Below are the code and all the weights of a small trained network. Each question names an input and a class and asks about switching units off, where a switched-off unit gives its printed mean instead of its output.

import numpy as np


def w(rows, s, z=0):
    codes = np.array(rows[::2]) - 128.0
    scale = np.full(codes.shape[1], s)
    scale[-1] = z or s
    return codes * scale


def f(y):
    return y / 2 * (1 + np.tanh(0.7978845608 * (y + 0.044715 * y**3)))


def log_softmax(a):
    a = a - a.max(-1, keepdims=True)
    return a - np.log(np.exp(a).sum(-1, keepdims=True))


def net(x, mask):
    res = np.array(x, float).reshape(1, 6) / 4 @ E
    y = f(res @ A[0][:, :-1].T + A[0][:, -1])
    res = res + np.where(mask, y, B[0][:, -1]) @ B[0][:, :-1]
    return log_softmax(res[-1] @ U[:, :-1].T + U[:, -1])


A, B = {}, {}
E = w([
[90,67,166,229,152,81],'x0',
[135,125,127,129,121,128],'x1',
[105,136,128,134,141,142],'x2',
[109,2,114,102,49,135],'x3',
[163,116,127,123,117,119],'x4',
[152,171,189,157,21,161],'x5',
],0.0097)
A[0] = w([
[152,173,87,54,109,229,40],'N0',
[131,44,134,100,44,87,132],'N1',
[125,90,174,231,156,124,1],'N2',
[85,73,1,147,223,13,55],'N3',
[157,191,124,176,161,122,65],'N4',
[222,176,161,178,178,117,122],'N5',
[130,153,165,201,53,145,75],'N6',
],0.0087,0.0042)
B[0] = w([
[114,88,60,190,118,23,208],'N0',
[46,139,141,24,157,145,226],'N1',
[117,109,26,145,112,49,169],'N2',
[167,220,61,65,87,172,254],'N3',
[35,71,165,43,81,123,173],'N4',
[5,109,176,46,106,156,200],'N5',
[216,254,55,103,75,146,183],'N6',
],0.0093,0.0075)
U = w([
[124,127,91,147,107,3,54],'0',
[169,183,113,120,99,190,67],'1',
[70,117,168,97,121,158,21],'2',
[142,134,144,129,121,147,253],'3',
[133,140,142,133,121,141,220],'4',
[143,138,144,131,126,141,240],'5',
[178,94,178,158,163,164,74],'6',
],0.014,0.0074)

Each question gives the input, the list of numbers given to net, and the class t.
The units are the neurons (one row each of A and B). Each row of codes is followed by its name. A weight is (code - 128) times the scale printed after its matrix; where a second scale follows, it is the last column's (A, B and U).
mask holds one flag per neuron, in row order. A switched-off neuron (its flag False) gives its mean, the last column of its row in B, instead of its output. The means were averaged over made-up inputs and are rounded, as every weight is.
A unit's drop is (log p(t) with every unit on - log p(t) with that unit switched off) / (log p(t) with every unit on - log p(t) with every unit switched off).
The circuit of an input: a set's keep is (log p(t) with only the set's units on - log p(t) with every unit switched off) / (log p(t) with every unit on - log p(t) with every unit switched off). Starting from all 7 units, units are removed one at a time, each time the one whose removal leaves the highest keep (on an exact tie, the one counted first), for as long as the keep stays at least 0.8.
circuit, biggest first: the units of the circuit, biggest drop first
unit that matters most: the unit with the biggest drop
k most important neurons: the k neurons with the biggest drops, biggest first
drop when u is switched off: that unit's drop, to one decimal
input [-5,5,5,1,-1,-3], class 0: circuit, biggest first => [N0, N3]
input [1,0,-1,-8,-5,5], class 2: unit that matters most => N5
input [6,-6,6,2,0,7], class 1: 2 most important neurons => [N6, N0]
input [-2,1,-7,-7,7,6], class 2: 2 most important neurons => [N5, N4]
input [0,3,1,-8,-8,-5], class 2: circuit, biggest first => [N4, N5]
input [7,-2,-6,8,8,-5], class 2: 2 most important neurons => [N1, N0]
input [-7,1,-4,-8,-7,2], class 2: circuit, biggest first => [N5, N4]
input [-4,-1,1,-3,0,-1], class 0: 2 most important neurons => [N0, N3]
input [3,-5,-3,1,-6,-6], class 1: 2 most important neurons => [N3, N0]
input [7,-5,-1,-2,-3,5], class 0: 3 most important neurons => [N2, N3, N1]
input [8,6,-3,-2,-8,6], class 0: 2 most important neurons => [N2, N3]
input [0,6,1,7,0,3], class 2: 4 most important neurons => [N1, N3, N0, N2]
input [-7,5,-6,-4,-1,5], class 0: 2 most important neurons => [N0, N3]
input [-8,5,-1,3,4,5], class 0: most important neuron => [N0]
input [-6,2,-6,-7,-6,-1], class 2: 2 most important neurons => [N5, N4]
input [0,6,4,8,2,-2], class 2: 2 most important neurons => [N1, N6]
input [4,-8,-6,-3,1,8], class 1: 2 most important neurons => [N6, N0]
input [1,0,2,3,1,-5], class 1: 2 most important neurons => [N3, N0]
input [-6,-7,7,-3,8,7], class 4: drop when N3 is switched off => 0.7
input [3,-5,2,8,6,-1], class 2: unit that matters most => N1
input [5,-5,7,-7,-6,1], class 2: drop when N4 is switched off => 0.4
input [-7,-6,-4,6,0,4], class 0: drop when N3 is switched off => 0.1
input [8,-6,-7,0,-3,6], class 0: drop when N2 is switched off => 2.0
